Below are the code and all the weights of a small trained network. Each question names an input and a class and asks about switching units off, where a switched-off unit gives its printed mean instead of its output.

import numpy as np


def w(rows, s, z=0):
    codes = np.array(rows[::2]) - 128.0
    scale = np.full(codes.shape[1], s)
    scale[-1] = z or s
    return codes * scale


def f(y):
    return np.maximum(y, 0)


def log_softmax(a):
    a = a - a.max(-1, keepdims=True)
    return a - np.log(np.exp(a).sum(-1, keepdims=True))


def net(x, mask):
    res = np.array(x, float).reshape(1, 6) / 4 @ E
    y = f(res @ A[0][:, :-1].T + A[0][:, -1])
    res = res + np.where(mask, y, B[0][:, -1]) @ B[0][:, :-1]
    return log_softmax(res[-1] @ U[:, :-1].T + U[:, -1])


A, B = {}, {}
E = w([
[132,147,2],'x0',
[242,254,129],'x1',
[129,126,129],'x2',
[49,244,131],'x3',
[129,128,128],'x4',
[126,127,129],'x5',
],0.0092)
A[0] = w([
[169,146,96,131],'neuron 1',
[161,82,114,108],'neuron 2',
[76,152,136,101],'neuron 3',
[137,107,174,109],'neuron 4',
[128,133,213,104],'neuron 5',
[122,134,142,252],'neuron 6',
[176,64,101,172],'neuron 7',
[96,47,84,110],'neuron 8',
[79,56,138,94],'neuron 9',
[166,149,147,120],'neuron 10',
[75,82,143,114],'neuron 11',
[160,85,169,101],'neuron 12',
[2,104,140,119],'neuron 13',
[139,114,39,91],'neuron 14',
[181,174,112,88],'neuron 15',
[153,107,76,120],'neuron 16',
[68,121,117,100],'neuron 17',
[91,114,103,111],'neuron 18',
[106,114,239,123],'neuron 19',
[48,216,126,133],'neuron 20',
[110,137,81,175],'neuron 21',
[204,67,119,97],'neuron 22',
[100,140,85,145],'neuron 23',
[133,123,158,103],'neuron 24',
],0.016,0.015)
B[0] = w([
[135,131,160,173],'neuron 1',
[112,174,162,159],'neuron 2',
[75,157,160,155],'neuron 3',
[100,148,83,156],'neuron 4',
[104,146,38,177],'neuron 5',
[152,9,138,254],'neuron 6',
[106,122,181,207],'neuron 7',
[156,141,121,186],'neuron 8',
[154,163,123,183],'neuron 9',
[174,141,107,169],'neuron 10',
[170,144,124,177],'neuron 11',
[115,145,130,166],'neuron 12',
[164,141,135,212],'neuron 13',
[103,178,75,163],'neuron 14',
[154,161,118,180],'neuron 15',
[94,108,95,157],'neuron 16',
[161,174,139,157],'neuron 17',
[148,189,157,151],'neuron 18',
[103,120,77,203],'neuron 19',
[108,140,189,229],'neuron 20',
[129,76,90,185],'neuron 21',
[77,181,181,184],'neuron 22',
[96,96,108,169],'neuron 23',
[118,176,101,139],'neuron 24',
],0.013,0.015)
U = w([
[44,174,203,115],'0',
[246,186,111,20],'1',
[39,157,5,28],'2',
[131,96,134,254],'3',
[125,96,130,235],'4',
],0.011,0.0068)

Each question gives the input, the list of numbers given to net, and the class t.
The units are the neurons (one row each of A and B). Each row of codes is followed by its name. A weight is (code - 128) times the scale printed after its matrix; where a second scale follows, it is the last column's (A, B and U).
mask holds one flag per neuron, in row order. A switched-off neuron (its flag False) gives its mean, the last column of its row in B, instead of its output. The means were averaged over made-up inputs and are rounded, as every weight is.
A unit's drop is (log p(t) with every unit on - log p(t) with that unit switched off) / (log p(t) with every unit on - log p(t) with every unit switched off).
The circuit of an input: a set's keep is (log p(t) with only the set's units on - log p(t) with every unit switched off) / (log p(t) with every unit on - log p(t) with every unit switched off). Starting from the 12 units with the biggest drops (on a tie, the unit counted first), units are removed one at a time, each time the one whose removal leaves the highest keep (on an exact tie, the one counted first), for as long as the keep stays at least 0.8.
circuit, biggest first: the units of the circuit, biggest drop first
k most important neurons: the k neurons with the biggest drops, biggest first
drop when u is switched off: that unit's drop, to one decimal
input [0,-7,4,-7,-4,6], class 0: 3 most important neurons	[neuron 7; neuron 22; neuron 2]
input [-6,-4,7,5,-7,-1], class 4: most important neuron	[neuron 13]
input [-7,5,6,-5,-8,-1], class 2: circuit, biggest first	[neuron 5; neuron 19; neuron 4]
input [5,3,0,4,1,7], class 3: circuit, biggest first	[neuron 5; neuron 20; neuron 22; neuron 21]
input [5,3,1,-3,-7,-5], class 2: 3 most important neurons	[neuron 14; neuron 20; neuron 16]
input [8,-8,6,4,-1,5], class 1: circuit, biggest first	[neuron 13; neuron 17]
input [-7,-4,0,-2,-7,3], class 2: circuit, biggest first	[neuron 19; neuron 5]
input [1,-7,5,6,-8,-7], class 1: circuit, biggest first	[neuron 13; neuron 17]
input [5,3,3,-6,6,3], class 0: circuit, biggest first	[neuron 22; neuron 7]
input [6,-1,3,-4,2,-3], class 2: 4 most important neurons	[neuron 14; neuron 20; neuron 16; neuron 6]
input [-8,-5,-7,0,6,1], class 2: 2 most important neurons	[neuron 19; neuron 5]
input [-5,-5,4,5,-3,-8], class 3: 3 most important neurons	[neuron 22; neuron 13; neuron 6]
input [8,0,2,-4,3,2], class 2: 3 most important neurons	[neuron 14; neuron 16; neuron 20]
input [6,5,-3,7,0,2], class 0: circuit, biggest first	[neuron 20]
input [-3,5,2,5,-5,6], class 3: circuit, biggest first	[neuron 22; neuron 6; neuron 9]
input [4,-5,-4,-4,-4,-5], class 1: circuit, biggest first	[neuron 8; neuron 9]
input [-8,-8,3,-1,8,4], class 1: 2 most important neurons	[neuron 13; neuron 11]
input [6,0,-6,6,1,5], class 0: 3 most important neurons	[neuron 20; neuron 5; neuron 19]
input [4,-4,2,-8,4,-6], class 0: 2 most important neurons	[neuron 22; neuron 7]
input [-1,-1,-2,-8,-1,-2], class 0: circuit, biggest first	[neuron 22]
input [-5,1,-5,2,6,2], class 2: 3 most important neurons	[neuron 5; neuron 19; neuron 7]
input [1,-8,-5,7,-2,8], class 1: 3 most important neurons	[neuron 13; neuron 11; neuron 17]
input [7,7,7,7,0,6], class 0: drop when neuron 1 is switched off	0.3
input [8,-8,6,3,-5,7], class 1: drop when neuron 18 is switched off	0.2
